[[-11 -20 -13  18   6   7   5   4 -20  -6  12   0]
 [-31  -6   0  -2 -17 -13  -1  22  -2  -7  -2 -21]
 [-29  -2  -1   5 -14  -2  -4  20 -18  -5   3 -21]
 [ -5 -21 -14  12  16   6   1  -7 -27  -2   3  -3]
 [-32  -6   0  -3 -16 -12   0  22  -2  -7  -1 -20]]
->
[[-32  -6   0  -3 -16 -12   0  22  -2  -7  -1 -20]
 [-11 -20 -13  18   6   7   5   4 -20  -6  12   0]
 [-31  -6   0  -2 -17 -13  -1  22  -2  -7  -2 -21]
 [-29  -2  -1   5 -14  -2  -4  20 -18  -5   3 -21]
 [ -5 -21 -14  12  16   6   1  -7 -27  -2   3  -3]]

[[  2   3   5   3  -3   5   3   8   7   3   7   5   4]
 [ -3  -4  -3  -3  -2  -5   0  -8  -5   1   1  -1  -1]
 [  3   0   1  -4   2   2  -2   1   1   0   4   3   5]
 [-18 -16 -12 -13  -7  -5  -4  -1   2   2  12  17  20]
 [ 18  15  13   8  10   9   8   9  11   6   9   9   9]
 [ 17   9   7   4   0  -3  -6 -13 -17 -18 -25 -26 -27]]
->
[[ 17   9   7   4   0  -3  -6 -13 -17 -18 -25 -26 -27]
 [  2   3   5   3  -3   5   3   8   7   3   7   5   4]
 [ -3  -4  -3  -3  -2  -5   0  -8  -5   1   1  -1  -1]
 [  3   0   1  -4   2   2  -2   1   1   0   4   3   5]
 [-18 -16 -12 -13  -7  -5  -4  -1   2   2  12  17  20]
 [ 18  15  13   8  10   9   8   9  11   6   9   9   9]]

[[  0   6   2   8  12   9   2  15 -25   5]
 [ -1 -27  -5  -2  -1  -9   5  -8 -17   3]
 [-27   4  15  -2   7   3  16   1 -14   6]
 [ 30  17   0 -13   3  -3   3 -15   2  -2]
 [ -6  -2  17  15  16  30  26  -6   4   4]
 [-18   2   5  11   6   9   1 -12   1   8]]
->
[[-18   2   5  11   6   9   1 -12   1   8]
 [  0   6   2   8  12   9   2  15 -25   5]
 [ -1 -27  -5  -2  -1  -9   5  -8 -17   3]
 [-27   4  15  -2   7   3  16   1 -14   6]
 [ 30  17   0 -13   3  -3   3 -15   2  -2]
 [ -6  -2  17  15  16  30  26  -6   4   4]]

[[ 28  29  -1   5  16 -23   6]
 [ 17  -9 -19  27 -27 -22   0]
 [ 10   8   5 -29 -13  13  16]
 [  3 -15  29  -5  11 -20   0]
 [  9  15  -9 -11  27   5 -12]
 [ -6  16 -17   3  19  -5 -29]
 [  8   9   7 -24 -22  -1  14]
 [ 26  -9  28  29  -9 -11  -2]
 [-24  28 -12  -9  15 -24 -26]
 [ 29  -1  -1 -19 -30 -30 -14]
 [ -8   8  -6  25 -26   5  -1]
 [  3 -28  21 -23  -1 -11 -17]]
->
[[  3 -28  21 -23  -1 -11 -17]
 [ 28  29  -1   5  16 -23   6]
 [ 17  -9 -19  27 -27 -22   0]
 [ 10   8   5 -29 -13  13  16]
 [  3 -15  29  -5  11 -20   0]
 [  9  15  -9 -11  27   5 -12]
 [ -6  16 -17   3  19  -5 -29]
 [  8   9   7 -24 -22  -1  14]
 [ 26  -9  28  29  -9 -11  -2]
 [-24  28 -12  -9  15 -24 -26]
 [ 29  -1  -1 -19 -30 -30 -14]
 [ -8   8  -6  25 -26   5  -1]]

[[ 20   0   4  -1   4   6   0  26   8]
 [-11 -16   5  -4   5   6   2 -12  -9]
 [  1  -4  -1  -1  -4   9  -4   2   4]
 [  4 -10  -1   1  -1 -12  -6   4 -15]
 [  5  18  -8   2 -13   1 -12  -3  16]]
->
[[  5  18  -8   2 -13   1 -12  -3  16]
 [ 20   0   4  -1   4   6   0  26   8]
 [-11 -16   5  -4   5   6   2 -12  -9]
 [  1  -4  -1  -1  -4   9  -4   2   4]
 [  4 -10  -1   1  -1 -12  -6   4 -15]]

[[ -5   1   8  -3   3   1   3   2]
 [-12   1  27 -13   5   5  11   5]
 [-19   4  15   0  17  -5   3   9]
 [-12   2  18  -6   8   2   7   5]
 [-18   3  24  -8  13   0   9   8]
 [ -8   1   8  -1   7  -1   2   4]
 [-25   4  32 -10  17   0  12  11]]
->
[[-25   4  32 -10  17   0  12  11]
 [ -5   1   8  -3   3   1   3   2]
 [-12   1  27 -13   5   5  11   5]
 [-19   4  15   0  17  -5   3   9]
 [-12   2  18  -6   8   2   7   5]
 [-18   3  24  -8  13   0   9   8]
 [ -8   1   8  -1   7  -1   2   4]]

[[ -9  -6]
 [  1  -1]
 [  5   3]
 [ 30  24]
 [-14 -11]
 [ -6  -4]]
->
[[ -6  -4]
 [ -9  -6]
 [  1  -1]
 [  5   3]
 [ 30  24]
 [-14 -11]]
